Here is a tiny trained network, its code and every weight. The questions are about switching its units off for an input and a class, where a switched-off unit gives its printed mean instead of its output.

import numpy as np


def w(rows, s, z=0):
    codes = np.array(rows[::2]) - 128.0
    scale = np.full(codes.shape[1], s)
    scale[-1] = z or s
    return codes * scale


def norm(h):
    return h / np.sqrt((h * h).mean(-1, keepdims=True) + 1e-5)


def f(y):
    return np.maximum(y, 0)


def log_softmax(a):
    a = a - a.max(-1, keepdims=True)
    return a - np.log(np.exp(a).sum(-1, keepdims=True))


def net(x, mask):
    res = np.array(x, float).reshape(1, 5) / 4 @ E
    u = 0
    for l in range(3):
        y = f(norm(res) @ A[l][:, :-1].T + A[l][:, -1])
        res = res + np.where(mask[u : u + 11], y, B[l][:, -1]) @ B[l][:, :-1]
        u += 11
    return log_softmax(norm(res)[-1] @ U[:, :-1].T + U[:, -1])


A, B = {}, {}
E = w([
[164,148,157,239,83,155,143,131,114,119],'x0',
[106,127,112,164,160,87,98,137,111,143],'x1',
[129,148,212,126,154,143,42,209,181,198],'x2',
[233,95,161,113,174,112,75,30,151,82],'x3',
[72,202,91,140,174,181,2,55,200,233],'x4',
],0.0057)
A[0] = w([
[10,97,139,143,73,161,164,154,111,165,112],'L0N0',
[145,186,168,114,182,141,56,126,112,185,236],'L0N1',
[89,72,108,123,118,153,199,101,91,89,157],'L0N2',
[83,115,61,146,124,146,149,79,86,66,150],'L0N3',
[119,65,122,90,106,116,121,136,46,119,147],'L0N4',
[78,167,139,141,104,226,87,50,136,153,95],'L0N5',
[160,149,186,205,119,138,133,61,114,85,250],'L0N6',
[117,83,165,139,125,145,80,148,148,114,14],'L0N7',
[126,149,154,130,122,165,86,192,98,96,97],'L0N8',
[137,77,103,60,215,52,131,122,222,104,142],'L0N9',
[140,142,218,144,90,113,7,254,186,100,74],'L0N10',
],0.0066,0.0016)
B[0] = w([
[174,92,80,133,199,205,52,116,86,64,217],'L0N0',
[139,116,85,124,100,99,143,146,145,118,250],'L0N1',
[84,147,158,137,113,125,87,108,177,139,221],'L0N2',
[89,109,128,164,2,102,116,62,226,175,216],'L0N3',
[180,242,128,101,132,78,204,126,75,142,192],'L0N4',
[198,195,90,77,115,46,86,154,107,207,235],'L0N5',
[108,175,138,177,187,106,5,77,130,53,225],'L0N6',
[43,92,115,76,161,226,178,144,185,185,155],'L0N7',
[116,104,107,163,173,105,183,69,156,72,164],'L0N8',
[131,177,91,54,166,177,125,182,144,12,229],'L0N9',
[112,50,195,150,53,137,196,109,209,118,253],'L0N10',
],0.0057,0.0055)
A[1] = w([
[115,133,226,127,109,129,173,67,131,55,219],'L1N0',
[74,168,175,116,147,154,45,152,90,155,114],'L1N1',
[89,103,135,107,113,102,59,133,115,132,33],'L1N2',
[53,125,139,125,60,169,74,179,57,173,33],'L1N3',
[18,132,110,126,45,195,177,203,41,157,147],'L1N4',
[171,95,32,84,97,130,18,136,161,106,231],'L1N5',
[102,109,226,132,218,179,137,171,136,185,2],'L1N6',
[139,123,254,167,106,68,228,158,55,119,137],'L1N7',
[173,124,96,173,169,195,114,167,141,69,92],'L1N8',
[241,197,171,113,163,31,173,147,101,119,226],'L1N9',
[90,138,46,75,169,102,72,121,75,128,147],'L1N10',
],0.0068,0.0011)
B[1] = w([
[145,85,91,143,109,130,107,199,67,226,217],'L1N0',
[174,151,97,122,186,162,228,32,105,47,157],'L1N1',
[139,124,169,135,92,125,128,69,55,106,148],'L1N2',
[166,51,32,62,173,160,131,56,136,60,155],'L1N3',
[214,65,133,70,243,147,56,73,128,77,184],'L1N4',
[140,55,119,163,142,93,198,175,20,95,254],'L1N5',
[95,128,134,47,172,99,202,89,177,63,151],'L1N6',
[116,129,205,90,99,61,61,134,42,181,192],'L1N7',
[132,253,110,137,147,172,46,68,75,69,162],'L1N8',
[128,70,132,158,69,134,83,208,85,137,185],'L1N9',
[140,113,195,102,92,131,167,168,126,175,198],'L1N10',
],0.0056,0.0075)
A[2] = w([
[134,72,225,162,207,155,145,138,199,176,131],'L2N0',
[147,200,100,103,107,66,139,139,116,88,254],'L2N1',
[186,147,74,173,152,94,144,97,154,253,119],'L2N2',
[202,30,191,150,111,59,168,133,109,79,55],'L2N3',
[127,206,177,253,100,168,130,128,102,128,94],'L2N4',
[171,56,178,129,157,69,98,142,143,50,111],'L2N5',
[135,196,127,55,162,150,210,95,78,51,174],'L2N6',
[87,147,76,217,53,98,213,3,132,81,87],'L2N7',
[66,44,154,63,99,59,110,206,90,160,235],'L2N8',
[209,150,138,243,126,168,51,146,155,76,129],'L2N9',
[172,163,75,125,198,124,116,112,162,218,119],'L2N10',
],0.0069,0.0022)
B[2] = w([
[77,76,115,116,59,95,179,87,146,40,181],'L2N0',
[73,149,188,98,177,158,164,178,157,173,206],'L2N1',
[118,125,177,144,81,84,88,159,86,201,174],'L2N2',
[138,173,72,93,131,77,98,92,133,132,237],'L2N3',
[74,196,159,123,229,164,241,219,216,177,169],'L2N4',
[139,119,36,156,141,112,134,72,108,137,236],'L2N5',
[149,132,164,254,128,147,145,177,171,86,210],'L2N6',
[88,76,179,36,79,148,156,111,201,85,188],'L2N7',
[107,188,175,154,125,186,103,102,172,198,254],'L2N8',
[119,93,83,161,172,204,172,184,103,126,218],'L2N9',
[178,159,178,102,91,78,86,128,72,99,172],'L2N10',
],0.0074)
U = w([
[186,206,217,92,67,26,52,139,13,228,129],'0',
[62,55,183,48,39,76,190,22,245,88,74],'1',
[254,97,35,138,231,180,98,79,51,35,25],'2',
[104,187,193,154,197,208,215,175,160,125,252],'3',
],0.0076,0.0026)

Each question gives the input, the list of numbers given to net, and the class t.
The units are the neurons (one row each of A and B). Each row of codes is followed by its name. A weight is (code - 128) times the scale printed after its matrix; where a second scale follows, it is the last column's (A, B and U).
mask holds one flag per neuron, layer by layer. A switched-off neuron (its flag False) gives its mean, the last column of its row in B, instead of its output. The means were averaged over made-up inputs and are rounded, as every weight is.
A unit's drop is (log p(t) with every unit on - log p(t) with that unit switched off) / (log p(t) with every unit on - log p(t) with every unit switched off).
The circuit of an input: a set's keep is (log p(t) with only the set's units on - log p(t) with every unit switched off) / (log p(t) with every unit on - log p(t) with every unit switched off). Starting from the 12 units with the biggest drops (on a tie, the unit counted first), units are removed one at a time, each time the one whose removal leaves the highest keep (on an exact tie, the one counted first), for as long as the keep stays at least 0.8.
units of the circuit, in order: the units of the circuit, biggest drop first
most important unit: the unit with the biggest drop
k most important neurons: the k neurons with the biggest drops, biggest first
k most important neurons of layer l: the k neurons of layer l with the biggest drops, biggest first
input [-5,7,4,-8,5], class 2: units of the circuit, in order	[L1N3; L1N1; L0N0]
input [-8,-2,-6,1,7], class 3: 3 most important neurons of layer 2	[L2N1; L2N6; L2N3]
input [-8,6,1,3,1], class 3: most important unit	L0N9
input [-1,-2,6,7,4], class 2: 2 most important neurons of layer 0	[L0N9; L0N3]
input [5,3,-4,6,-7], class 0: 2 most important neurons	[L1N7; L0N0]
input [3,0,-4,-6,6], class 0: 2 most important neurons	[L0N5; L2N2]
input [4,0,6,-7,0], class 2: units of the circuit, in order	[L1N4; L1N3]
input [8,-2,-3,-6,8], class 0: 4 most important neurons	[L0N5; L2N2; L0N9; L2N10]
input [-6,8,-6,-8,2], class 2: 2 most important neurons	[L1N4; L0N0]
input [6,0,8,7,1], class 1: 4 most important neurons of layer 0	[L0N10; L0N0; L0N7; L0N9]
input [8,4,8,-7,0], class 1: 2 most important neurons	[L0N10; L2N0]
input [1,8,-7,0,7], class 0: 2 most important neurons	[L0N5; L2N2]
input [4,-5,-8,5,-7], class 1: 3 most important neurons	[L0N3; L2N7; L0N5]
input [-1,5,-3,-5,4], class 2: most important unit	L0N0
input [6,-8,7,-3,-5], class 1: 3 most important neurons	[L0N10; L2N0; L1N6]
input [-5,-1,-6,5,-1], class 1: 2 most important neurons	[L0N3; L0N0]
input [-1,-2,4,6,-8], class 0: 2 most important neurons	[L1N7; L0N0]
input [-6,-1,6,-7,-1], class 2: 2 most important neurons	[L0N0; L1N4]
input [7,-7,8,-8,5], class 1: 2 most important neurons	[L0N10; L2N0]
input [7,8,2,5,4], class 3: units of the circuit, in order	[L2N4]
input [-2,-8,2,4,0], class 2: 3 most important neurons of layer 2	[L2N4; L2N5; L2N8]
input [7,-4,-7,-3,-6], class 1: 3 most important neurons of layer 0	[L0N3; L0N5; L0N2]
input [1,-8,0,-3,1], class 2: 3 most important neurons of layer 0	[L0N4; L0N9; L0N6]
input [-8,-1,-7,7,1], class 3: 3 most important neurons of layer 0	[L0N9; L0N10; L0N0]
